Facts:
ρ(K317, K187); ρ(K400, K678); ρ(K583, K609); ρ(K583, K935); ρ(K583, K990)
ρ(K583, K395); ρ(K583, K78); ρ(K583, K694); ρ(K583, K498); ρ(K423, K736)
ρ(K423, K946); ρ(K423, K61); ρ(K150, K721); ρ(K150, K432); ρ(K150, K228)
ρ(K150, K63); ρ(K323, K386); ρ(K998, K936); ρ(K998, K35); ρ(K49, K373)
ρ(K49, K680); ρ(K49, K431); ρ(K164, K228); ρ(K392, K529); ρ(K194, K547)
ρ(K194, K896); ρ(K194, K788); ρ(K194, K685); ρ(K194, K187); ρ(K627, K175)
ρ(K627, K968); ρ(K707, K500); ρ(K707, K899); ρ(K707, K609); ρ(K707, K455)
ρ(K707, K953); ρ(K707, K241); ρ(K424, K529); ρ(K424, K764); ρ(K728, K243)
ρ(K728, K953); ρ(K728, K15); ρ(K868, K208); ρ(K868, K203); ρ(K868, K171)
ρ(K868, K823); ρ(K868, K582); ρ(K868, K421); ρ(K65, K54); ρ(K65, K941)
ρ(K65, K187); ρ(K751, K809); ρ(K751, K432); ρ(K751, K171); ρ(K751, K45)
ρ(K751, K557); ρ(K751, K441); ρ(K593, K48); ρ(K593, K935); ρ(K593, K455)
ρ(K593, K549); ρ(K593, K270); ρ(K593, K876); ρ(K121, K529); ρ(K121, K96)
ρ(K100, K826); ρ(K100, K685); ρ(K870, K243); ρ(K870, K141); ρ(K870, K228)
ρ(K870, K102); ρ(K870, K132); ρ(K723, K954); ρ(K723, K488); ρ(K723, K474)
ρ(K723, K175); ρ(K723, K327); ρ(K439, K61); ρ(K216, K217); ρ(K216, K426)
ρ(K216, K557); ρ(K216, K554); ρ(K39, K251); ρ(K39, K217); ρ(K553, K138)
ρ(K553, K455); ρ(K553, K56); ρ(K553, K729); ρ(K740, K432); ρ(K843, K43)
ρ(K843, K60); ρ(K843, K872); ρ(K843, K171); ρ(K843, K284); ρ(K843, K380)
ρ(K297, K187); ρ(K125, K927); ρ(K125, K80); ρ(K125, K271); ρ(K125, K132)
ρ(K595, K927); ρ(K595, K765); ρ(K336, K182); ρ(K336, K678); ρ(K336, K285)
ρ(K336, K241); ρ(K336, K132); ρ(K21, K635); ρ(K755, K460); ρ(K755, K78)
ρ(K889, K177); ρ(K889, K944); ρ(K329, K802); ρ(K963, K538); ρ(K963, K286)
ρ(K963, K661); ρ(K963, K550); ρ(K963, K823); ψ(K373, 153); ψ(K187, 936)
ψ(K554, 457); ψ(K317, 936); ψ(K132, 936); ψ(K243, 936); ψ(K400, 457)
ψ(K685, 457); ψ(K460, 457); ψ(K583, 457); ψ(K423, 457); ψ(K635, 457)
ψ(K582, 457); ψ(K954, 936); ψ(K809, 936); ψ(K990, 457); ψ(K946, 936)
ψ(K175, 457); ψ(K150, 936); ψ(K474, 457); ψ(K935, 457); ψ(K141, 153)
ψ(K43, 457); ψ(K323, 457); ψ(K998, 936); ψ(K826, 936); ψ(K899, 153)
ψ(K802, 457); ψ(K49, 457); ψ(K164, 936); ψ(K96, 457); ψ(K392, 936)
ψ(K78, 457); ψ(K876, 457); ψ(K15, 457); ψ(K549, 457); ψ(K217, 457)
ψ(K194, 457); ψ(K327, 457); ψ(K270, 153); ψ(K102, 936); ψ(K208, 457)
ψ(K627, 153); ψ(K694, 457); ψ(K380, 457); ψ(K241, 457); ψ(K707, 457)
ψ(K424, 153); ψ(K60, 457); ψ(K728, 457); ψ(K868, 153); ψ(K271, 936)
ψ(K65, 936); ψ(K751, 153); ψ(K575, 936); ψ(K529, 936); ψ(K203, 936)
ψ(K593, 457); ψ(K538, 457); ψ(K285, 936); ψ(K171, 153); ψ(K121, 457)
ψ(K100, 936); ψ(K968, 457); ψ(K870, 936); ψ(K723, 153); ψ(K439, 457)
ψ(K182, 153); ψ(K426, 936); ψ(K823, 936); ψ(K421, 153); ψ(K216, 936)
ψ(K872, 457); ψ(K721, 153); ψ(K39, 153); ψ(K941, 457); ψ(K553, 153)
ψ(K61, 936); ψ(K45, 457); ψ(K740, 936); ψ(K286, 936); ψ(K500, 457)
ψ(K678, 153); ψ(K736, 153); ψ(K455, 153); ψ(K498, 457); ψ(K228, 153)
ψ(K367, 457); ψ(K609, 153); ψ(K843, 936); ψ(K395, 457); ψ(K729, 936)
ψ(K431, 153); ψ(K35, 457); ψ(K177, 936); ψ(K63, 457); ψ(K54, 457)
ψ(K896, 457); ψ(K297, 457); ψ(K557, 457); ψ(K550, 936); ψ(K927, 153)
ψ(K125, 936); ψ(K595, 936); ψ(K386, 457); ψ(K936, 457); ψ(K336, 457)
ψ(K251, 457); ψ(K21, 936); ψ(K788, 936); ψ(K661, 457); ψ(K138, 153)
ψ(K726, 153); ψ(K56, 457); ψ(K765, 457); ψ(K547, 457); ψ(K764, 457)
ψ(K755, 153); ψ(K441, 936); ψ(K889, 936); ψ(K432, 153); ψ(K329, 153)
ψ(K488, 153); ψ(K944, 153); ψ(K953, 457); ψ(K963, 936); ψ(K48, 457)
ψ(K680, 936); ψ(K284, 936); ψ(K80, 457)

Known rows:
K56: [-1  0 -3  3 -8 -1  5  7 -2 -1  4  5 -2 -1 -7  7  0 -3  0  3 -3  3 -3 -3
  4  2 -3 -1]
K728: [ 1 12 -4  0  3  0  4 12 -5  1 -4  1  3  1 -2  1 -2 -7 -8 -4  4 12 -5  2
 14 -1  5  8]
K35: [  1  -2  -2   5  -3   0   0  -2  -3   0   5 -16   2   8  -2  -2   0   1
   0   1  -4  -1   5  -6  -4   1  -4   2]
K998: [ -4   1  -5   1   9   8   0  -2   2   7   5 -14   4  -2   1  -2   0   2
  -1  -3   2  -3   3   9   1  -1   3  -1]
K941: [  4   1   0   6  -3   0  -6  -5  15  -4   0  -9 -11   5 -10  -6  -4  -6
   5  14  -4   2   0  -4  -1   0  -1   1]
K65: [ -1   7  -4   3  11   8  -7  -5  20   3   0 -10  -9  -7  -6  -8  -4  -6
   5  11   3   1  -2  11   6  -2   9  -1]
K286: [ -2   0   1   3   1  -6  -4  -6  13   1  -2  -7  10  -1   9   8   0   9
   4  -1   2 -23   0  -1 -10   2   5 -12]
K284: [ -3   3   6 -15  -1  -1  -1  -5   1  -6  -7  -3   9  -9   5   0   1   4
   7  -3   0  -8   5   4 -13   0   2 -18]
K547: [  5   1   0   7  -2   1  -7  -7  18  -4  -1  -8 -13   5 -10  -7  -4  -6
   7  15  -4   2   0  -4  -1   0   1   0]
K194: [  0   8  -5  13  10   5  -8  -4  18  -2  -1 -16  -4  -1 -11  -9  -4 -13
   1  11   2  12  -5   2  10   0   8   2]
K327: [ -1 -20  11   2  -5  -1   3   0   2   2   3 -25   4  -7  -5  -2   2   0
  -4   8   2   5  13  -9   6   0   0  17]
K285: [  7   5  -2  -9  -2  -2   5   8   5   7  -2   8 -10   4   6   4  -2   6
  -3   1   0 -10  -1   4   4  -4   1   7]
K872: [ -2   5   5  -7  -4  -4  -1  -4  -4 -11  -7  -6  14  -2   1  -1   0  -2
   4  -2  -1   2   6  -5 -12   1  -1 -14]
K764: [ -3 -13  -6   5   0   3   1   1  -8   5   1   7   4   7   8  -3  -6  -4
   3   6  -3   9  17 -11  -7  -1  -6 -15]
K726: [  1 -10  -2   3   4   1  -4  -1  -3   2   2   7  -1   0   1  -4   4   0
   2  -3   1   2  -4   0  -4   0  -1   3]
K802: [  0  -3  -2   4  -3  -1   0   0  -1  -1   3 -12   2   6  -2  -2  -1   0
   0   0  -3   1   3  -5  -3   1  -3   2]
K96: [ -3 -13  -7   5   0   2   1   0  -7   4   1   9   5   7   8  -3  -6  -4
   3   6  -3   9  17 -11  -7  -1  -6 -16]
K395: [ -3   0  -3   3 -10   0   6   8  -3  -1   6   6  -3  -3  -9   8   0  -4
   0   3  -3   5  -5  -2   4   3  -4  -4]

Rows:
No name comes twice in this set of rows, the named rows included.
[  8   5  -1  -9   0  -3   3   5   4   8  -2   2  -8   8   9   1  -2   8
  -4   1   0 -12   2   3   2  -5   2  10]  K271
[  5   0  11 -11  -3  -4  -1  -8 -10  -8  -7  24  -6   2   7  -3   3   3
   0  -7  -1   2   0   0 -11  -2  -4  -4]  K432
[  0  -3  -3  -3   1   3   0  -3   3   5   5 -10  -3   1   2  -1   0   7
   3   1  -3 -11   5   4  -5  -1  -3  -2]  K177
[ -2   1   3  -1  -2  -7  -4  -7  11  -1  -5  -2  11  -3  10   9   0   9
   5  -1   1 -23   1  -1 -14   2   3 -16]  K823
[  7   7   2 -16  -1  -3   5   6   2   4  -6  10  -9   2   8   0  -2   5
  -3   0   0  -5   4   5   2  -5   2   6]  K102
[ -2 -21  10  -6  -2   3   3  -2   7   7   3 -20  -1 -14  -1  -1   2   6
   0   9   4  -6  15   0   3  -1   1  14]  K954
[-1 -7 -4  5  8  2 -4 -1 -4  2  3  3  1  0  0 -5  4 -1  1 -6  3  3 -5  1
 -2  0  1  4]  K329
[ -2   5  11   1  -7  -1   1 -14  -7  -9   1   9   0   8   2   2  -1   0
  -8  -5  -2   1   6  -2  -5   0  -6  -8]  K557
[ -5  -3  -5   6   4   4  -1   7  -5   3   4  16  -1 -10  -6   3   5  -5
   0  -5   4   8 -14   5   6   2   3   0]  K755
[ -4   9   6   0  13   2  -4  -8 -11  -6  -6  16   9  -5   5  -4   3  -6
  -7 -15   8  12  -6   9   1  -1   5  -6]  K751
[ 4  9 -3  3  3 -4  3 10 -2  2 -3 -4  1  7  1  1 -2 -4 -8 -2  2  4 -3 -2
 12 -2  4 11]  K400
[ -7 -11  -9   0  10   9   1   0  -3  11   1   9   5  -4  12  -4  -6  -1
   4   4   2   6  15   2  -4  -3   0 -19]  K392
[ -1   8  10  -2  -4  -3   1  -9  -6 -11  -4   4   5   4   2   0  -1  -2
  -4  -6  -1   2   6  -2  -5   0  -2 -10]  K45

Now the same elements, written a new way:
Known rows:
K80: [ -9  -6  -5 -19  -7  -3 -17 -20   9  -6  -4 -13  -1   1  -2  10   2   3
   2  -3   6 -18  -1 -10  -1  10  -3  -9  -3 -17   7   4   5  12  -1 -14
  -2   5]
K65: [  1  -6 -10  27  -7  -5  27  14   0  26 -22   5  -9   1   5   1  -7  24
  -3   3   2   0  -5 -11 -11  -3   4   0   9  11  -5  -2 -18  -4   2  25
  26  -3]
K54: [ 13 -14  -6   9  -3 -16   2 -21   3  -3 -10 -10   2   6   9  -2  12  17
   0  -6   4 -21  -5 -17  -6 -21  -4  -7  -4  -6  -7   1  -4 -17  -6   7
   2  -5]
K329: [  2  -4   2  11  -9  -8  11  10  -2  -3   0  19  -9  10   8 -16  -3 -21
   5  17  11   9  -6   3   1   3  -1   8   1   7  -5   1  -1   7  -8  10
 -14   9]
K102: [ -7  11  -3 -12  -3  20  -7  12   1  14 -12  -6  -6   0 -13  16 -22   2
  -9  -7   2 -10  -2   1 -11  22  12   3  10   0   5  -9 -10  11   2 -10
  12   1]
K726: [  6  -1   3   8 -10  -3   8   7  -5  -4   0  14  -8  11   5 -15  -3 -24
   2  12  12   5  -8   5  -2   1   2   8   0   5  -5  -2  -1   3 -10   5
 -16   7]
K678: [ -2   8   2 -10 -18  10  -7   1  -1  -6  -7   4 -11  15  -3  -4  -6 -27
  -1   3  14 -14 -12  12 -15  16  11   7   4  -4  -1  -4   6   7 -11  -7
 -23  11]
K593: [-31  -3  -5   6  -7 -15   7  -7   6   0   3   9  -1  -7   2   2  29  20
   2   6 -17   3  11  18  10   8 -14  -5  -7  -3   6  13  26   0  12  20
   0   4]
K876: [ -7   6  -3  -9  -1  -5  -7 -13  -2  -9   7  -5   0  -1  -5   3  22   9
  -3 -11 -11  -9   3  18   4   0  -8  -6 -11  -9   3   6  22 -21   5   4
  -7   0]
K809: [  2  13  10  -1  21  22  -1  17  -1  11  -4   0  13  -1  -8   7 -20   3
  -7  -4 -11   7   8  -6   1  -4  13   9  12  14  -4 -15 -18   4   1  -8
   7 -12]
K788: [ 19   0  -7  18  -3   4  17   9  -6  18 -20  -8 -10   6   1   2 -13  18
  -6 -10   7 -11 -13  -9 -18 -11   9  -2   8   7  -7  -7 -21 -20  -3  11
  21  -6]
K216: [-18   3   7  10  18   7  15  28   3  19  -8  18  11  -2  -6   6 -11  11
 -10   9 -14  14  17  -7  13   1   1  12  10  21   1 -10 -16  14   3   5
  17  -7]
K968: [ 24 -19  -5  -3 -10  -6  -3  -7   6 -13  22   0   5 -28  -9   7  15  -5
   5 -12   4  -3   4 -13   9  -9 -11   4  -6  -7   9   7   5  -2 -11  -5
   8   4]
K431: [ 15   1   3   3  -5  -6   2   8  -9  -8   2  12 -11  16   5 -14  -8 -26
   2  10  16   5  -9   5   0   1  -1   4  -2   2  -5   0  -6  -4 -13  -1
 -18   6]
K392: [-16  -4 -10   8   7   7  23  14 -17  25   5 -14   1   1   2   2 -10  -5
  -4   9  21  32 -17  -6   5  10  -3   3  -2  12   4 -14  -1  -5   9  -3
  34   5]
K284: [ 11  14   8   3  16  22   0  13  -4   9   0  -5   8  -9  -1   1 -20   4
  -1  -3  -9  15   5  -1  -5  -6  16   2  10  12  -6  -9 -17   3   8  -5
   9 -12]
K899: [ -7  14   1  -5 -17   8  -2   5  -4  -6  -3  10 -11  13  -6  -9   5 -22
  -3   1   3 -10  -8  25 -13  14   7   8   1  -1  -3  -2  16  -5  -6   5
 -26  11]
K896: [ 14 -15  -6  11  -3 -17   5 -22   3  -1 -12 -11   0   7   9  -4  12  19
   0  -8   3 -23  -6 -18  -8 -23  -4  -8  -4  -6  -6   1  -4 -18  -6   6
   3  -5]

Rows:
No name comes twice in this set of rows, the named rows included.
[-14   6   6   3  13  16   5  20   5  16  -9   8   9  -2  -7   9 -17   6
  -7   3 -11   6  11  -7   2   7   9   8  13  14   0 -10 -16  17   4  -1
  14  -7]  K740
[-21 -11  -3  14  -6  -6  22   5 -12   7   6   4   1  13  11 -20   5 -31
   3  27  29  27 -20  -2   5   4  -3  12  -3  11  -2 -13  11   4  -6   2
  -2  13]  K424
[ -2   7   8 -12  -7  14 -10   2   3  -7 -10   6  -1  18  -6  -3 -10 -30
  -5   3  10 -20  -4   2 -11   7  14  14   6   1  -3 -14  -1  12 -17 -15
 -26   5]  K228
[ -5  12  -7 -11  -7  18  -5  12  -1  14 -10  -8 -11   0 -12  16 -18   3
  -8 -10   3  -8  -5   9 -14  24  10  -1   8  -1   5  -4  -5   5   5  -6
  13   4]  K285
[-22   2  -8   0 -13   7   6  15   6  22 -15   3 -12  -5  -4  16 -17  10
  -1   9   4   2   0  -2  -5  31   6   0  11   2   8   1  -9  29  11   5
  23   8]  K125
[-33 -11  -6  -5 -13 -12  -4 -15  16   3  -6   2  -1  -5   3   9  13  14
   6  10  -4 -10   6  -1   4  20  -8  -6  -1 -10  10  10  14  25   9   7
   1   9]  K336
[-10  -6   4 -15   9   0 -15 -15  11  -8  -2  -5  15   2  -3   8   5   3
  -3  -3  -7 -17  10 -14   7  -5  -2   0  -1  -5   2  -6   1  11  -5 -16
  -7  -5]  K63
[ -6   3  -4  -9  -1  -5  -7 -13  -1  -9   5  -6   0  -1  -5   2  18   9
  -3 -10  -8  -8   1  13   3   0  -8  -8 -10  -9   3   6  19 -15   3   1
  -5   0]  K56
[-36  -5  -5   0 -11 -11   1 -10  10   2   0   7  -1  -6   1   7  24  18
   3   7 -14  -4  10  13   6  16 -10  -6  -5  -7   8  13  24  10  11  16
  -1   7]  K707
[-18   4   0  -4   1  14   2  16   5  19 -13   4   0  -1  -9  14 -16   7
  -8   2  -3  -2   5  -4  -4  19   9   5  12   7   4  -8 -11  21   4  -3
  16   1]  K164
[ 15 -16  -1  17 -26  -3  17  16   5  -8  14  29  -6 -21  -3  -8   8 -26
  10  11  14   8  -1   0   4   2  -2  22   6   8   4   3   2  16 -18  14
  -5  16]  K627
[  6   4  -4   4   2   6   9  19  -7  15  -2   0  -6  -3  -5   6 -15   4
  -5  -3   2  13  -3   1  -2   7   2  -1   5   7   1  -1 -12  -3   4   2
  20  -2]  K575
[-13  -4  11  13   6  -4  11  17   4   0  -5  31   7  15   1 -13   1 -20
  -3  21  -1   5   9  -3  11  -5  -2  20   5  17  -4 -11  -4  11 -14   6
 -19   2]  K39
[ 32 -11   0   7 -22   4   8  13   2 -13  17  20  -6 -18  -9  -6   3 -33
   5  -1  16   1  -6   0  -2  -2   1  22   3   4   1   0   1   3 -24   1
 -11  12]  K488
[-31  -8  -4  -5  -8 -10  -4 -13  14   1  -5   3   2  -4  -1   8  17  14
   3   6  -8 -10   9   1   5  14  -8  -4  -2  -8   9   8  16  17   7   6
  -2   7]  K728

